Here is a tiny trained network, its code and every weight. The questions are about switching its units off for an input and a target symbol, where a switched-off unit gives its printed mean instead of its output.

import numpy as np


def w(rows, s, z=0):
    codes = np.array(rows[::2]) - 128.0
    scale = np.full(codes.shape[1], s)
    scale[-1] = z or s
    return codes * scale


def f(y):
    return y / 2 * (1 + np.tanh(0.7978845608 * (y + 0.044715 * y**3)))


def softmax(a):
    e = np.exp(a - a.max(-1, keepdims=True))
    return e / e.sum(-1, keepdims=True)


def log_softmax(a):
    a = a - a.max(-1, keepdims=True)
    return a - np.log(np.exp(a).sum(-1, keepdims=True))


def net(x, mask):
    ids = ['αγζηθμσφ'.index(c) for c in x.split()]
    T = len(ids)
    res = E[ids] + P[:T]
    u = 0
    for l in range(2):
        r = res
        for j in range(3):
            rows = slice(4 * j, 4 * j + 4)
            q, k, v = (r @ M[l][rows].T for M in (Q, K, V))
            z = softmax(np.where(np.tri(T) > 0, q @ k.T / 4**0.5, -1e9)) @ v
            o = O[l][rows]
            res = res + np.where(mask[u + j], z, o[:, -1]) @ o[:, :-1]
        u += 3
        y = f(res @ A[l][:, :-1].T + A[l][:, -1])
        res = res + np.where(mask[u : u + 4], y, B[l][:, -1]) @ B[l][:, :-1]
        u += 4
    return log_softmax(res[-1] @ U[:, :-1].T + U[:, -1])


Q, K, V, O, A, B = {}, {}, {}, {}, {}, {}
E = w([
[5,170,61],'α',
[117,121,197],'γ',
[136,135,155],'ζ',
[157,105,146],'η',
[83,137,222],'θ',
[121,131,64],'μ',
[212,95,196],'σ',
[43,76,124],'φ',
],0.021)
P = w([
[237,249,138],'0',
[214,88,41],'1',
[188,126,50],'2',
[221,158,124],'3',
[244,67,143],'4',
[213,100,172],'5',
[246,59,172],'6',
[235,123,171],'7',
],0.0018)
Q[0] = w([
[152,116,115],'L0H1',
[174,104,248],'L0H1',
[121,183,170],'L0H1',
[140,4,157],'L0H1',
[124,147,141],'L0H2',
[144,95,147],'L0H2',
[96,148,180],'L0H2',
[79,125,108],'L0H2',
[119,174,86],'L0H3',
[113,108,155],'L0H3',
[63,196,138],'L0H3',
[120,213,93],'L0H3',
],0.017)
K[0] = w([
[106,195,102],'L0H1',
[165,175,240],'L0H1',
[134,84,245],'L0H1',
[163,166,172],'L0H1',
[147,178,112],'L0H2',
[149,152,181],'L0H2',
[171,231,159],'L0H2',
[75,100,159],'L0H2',
[56,87,155],'L0H3',
[212,127,114],'L0H3',
[69,92,88],'L0H3',
[63,65,81],'L0H3',
],0.011)
V[0] = w([
[134,81,147],'L0H1',
[42,74,143],'L0H1',
[133,181,45],'L0H1',
[175,93,238],'L0H1',
[138,102,20],'L0H2',
[39,104,1],'L0H2',
[80,169,171],'L0H2',
[112,109,176],'L0H2',
[139,45,117],'L0H3',
[140,190,146],'L0H3',
[162,111,76],'L0H3',
[142,192,136],'L0H3',
],0.0096)
O[0] = w([
[21,155,77,153],'L0H1',
[160,217,160,186],'L0H1',
[238,32,119,17],'L0H1',
[126,100,225,250],'L0H1',
[137,221,103,34],'L0H2',
[105,93,191,45],'L0H2',
[61,9,158,163],'L0H2',
[160,104,78,190],'L0H2',
[235,1,99,173],'L0H3',
[124,64,111,111],'L0H3',
[20,146,224,114],'L0H3',
[84,203,211,103],'L0H3',
],0.0036,0.0017)
A[0] = w([
[245,103,36,244],'L0N1',
[142,124,237,6],'L0N2',
[167,109,254,71],'L0N3',
[132,90,110,76],'L0N4',
],0.0097,0.0021)
B[0] = w([
[45,244,82,229],'L0N1',
[254,142,157,218],'L0N2',
[188,224,124,254],'L0N3',
[97,95,26,128],'L0N4',
],0.0052,0.0076)
Q[1] = w([
[106,223,115],'L1H1',
[114,109,128],'L1H1',
[147,118,219],'L1H1',
[114,31,105],'L1H1',
[134,136,58],'L1H2',
[155,250,206],'L1H2',
[113,124,66],'L1H2',
[180,122,59],'L1H2',
[165,160,157],'L1H3',
[140,146,58],'L1H3',
[82,114,79],'L1H3',
[135,72,100],'L1H3',
],0.012)
K[1] = w([
[164,129,112],'L1H1',
[91,51,201],'L1H1',
[162,164,111],'L1H1',
[66,155,151],'L1H1',
[171,107,82],'L1H2',
[158,141,99],'L1H2',
[117,119,87],'L1H2',
[126,145,15],'L1H2',
[132,4,50],'L1H3',
[181,147,140],'L1H3',
[60,132,54],'L1H3',
[156,122,79],'L1H3',
],0.012)
V[1] = w([
[1,162,126],'L1H1',
[74,68,152],'L1H1',
[147,160,157],'L1H1',
[163,89,192],'L1H1',
[130,139,147],'L1H2',
[176,144,120],'L1H2',
[124,127,145],'L1H2',
[129,148,182],'L1H2',
[70,91,126],'L1H3',
[161,122,172],'L1H3',
[155,170,111],'L1H3',
[134,173,151],'L1H3',
],0.017)
O[1] = w([
[51,119,101,49],'L1H1',
[175,53,129,9],'L1H1',
[142,158,144,188],'L1H1',
[134,118,254,124],'L1H1',
[103,109,118,147],'L1H2',
[211,49,51,179],'L1H2',
[134,126,138,125],'L1H2',
[87,108,102,161],'L1H2',
[103,49,120,47],'L1H3',
[160,184,125,142],'L1H3',
[112,150,130,196],'L1H3',
[101,127,147,190],'L1H3',
],0.0086,0.011)
A[1] = w([
[173,132,247,254],'L1N1',
[108,188,107,82],'L1N2',
[91,101,96,110],'L1N3',
[103,56,168,199],'L1N4',
],0.012,0.00095)
B[1] = w([
[107,101,104,251],'L1N1',
[115,151,199,190],'L1N2',
[161,69,171,161],'L1N3',
[254,132,116,140],'L1N4',
],0.007,0.024)
U = w([
[94,74,146,65],'α',
[171,76,160,69],'γ',
[185,82,120,109],'ζ',
[208,82,77,168],'η',
[108,82,239,66],'θ',
[151,178,11,149],'μ',
[254,124,96,64],'σ',
[238,5,44,255],'φ',
],0.0067,0.0057)

Each question gives the input, a string of symbols that net reads in full, and the target symbol t.
The units are the heads (4 rows each of Q, K, V and O) and the neurons (one row each of A and B). Each row of codes is followed by its name. A weight is (code - 128) times the scale printed after its matrix; where a second scale follows, it is the last column's (O, A, B and U).
mask holds one flag per unit, layer by layer, with each layer's heads first. A switched-off unit (its flag False) gives its mean, the last column of its rows in O or B, instead of its output. The means were averaged over made-up inputs and are rounded, as every weight is.
A unit's drop is (log p(t) with every unit on - log p(t) with that unit switched off) / (log p(t) with every unit on - log p(t) with every unit switched off).
The circuit of an input: a set's keep is (log p(t) with only the set's units on - log p(t) with every unit switched off) / (log p(t) with every unit on - log p(t) with every unit switched off). Starting from the 12 units with the biggest drops (on a tie, the unit counted first), units are removed one at a time, each time the one whose removal leaves the highest keep (on an exact tie, the one counted first), for as long as the keep stays at least 0.8.
units of the circuit, in order: the units of the circuit, biggest drop first
k most important neurons: the k neurons with the biggest drops, biggest first
heads that matter: for each layer, one digit per head in row order, 1 if its drop is at least 0.15 and else 0, layers parted by /
drop when u is switched off: that unit's drop, to one decimal
input θ θ μ γ, target μ: units of the circuit, in order -> [L0H1 L1H1]
input μ φ μ α, target φ: units of the circuit, in order -> [L1H1 L1H3 L0N3 L1N3]
input μ φ μ, target φ: units of the circuit, in order -> [L1H1 L0N3 L1H3]
input η μ μ η μ μ η, target μ: units of the circuit, in order -> [L1H1 L0H1 L0N1]
input φ φ μ μ φ θ φ η, target φ: units of the circuit, in order -> [L1H3 L0N3 L1H1]
input α μ η, target μ: units of the circuit, in order -> [L1H1]
input α μ ζ σ ζ α μ α, target α: units of the circuit, in order -> [L0H2 L1H3]
input α φ θ, target φ: units of the circuit, in order -> [L1H3 L1N4 L0H2 L1H1]
input μ θ μ η σ, target σ: units of the circuit, in order -> [L0N3 L1H3 L1H1]
input φ θ φ η, target φ: units of the circuit, in order -> [L1H3 L1H1 L0H2]
input σ σ γ, target σ: 3 most important neurons -> [L0N3 L0N2 L1N2]
input γ γ μ θ φ ζ φ μ, target φ: units of the circuit, in order -> [L1H1 L0N3 L0H3]
input θ σ μ α φ σ α, target φ: 2 most important neurons -> [L0N3 L0N2]
input θ θ α, target θ: heads that matter -> 110 / 010
input φ α θ, target φ: heads that matter -> 010 / 101
input μ μ α θ φ, target φ: most important neuron -> [L0N2]
input γ μ σ μ γ γ σ γ, target σ: 2 most important neurons -> [L0N2 L0N3]
input η μ μ θ, target μ: 2 most important neurons -> [L0N2 L0N1]
input α α μ μ η σ α, target α: drop when L0H2 is switched off -> 0.6
input φ η α φ θ ζ, target φ: drop when L0H2 is switched off -> 0.2
input γ θ γ ζ, target θ: drop when L1H1 is switched off -> 0.7
input θ α η α σ, target σ: drop when L1H3 is switched off -> 0.3
input γ α μ μ ζ, target μ: most important neuron -> [L1N3]
input μ φ μ γ, target φ: 2 most important neurons -> [L0N3 L0N2]
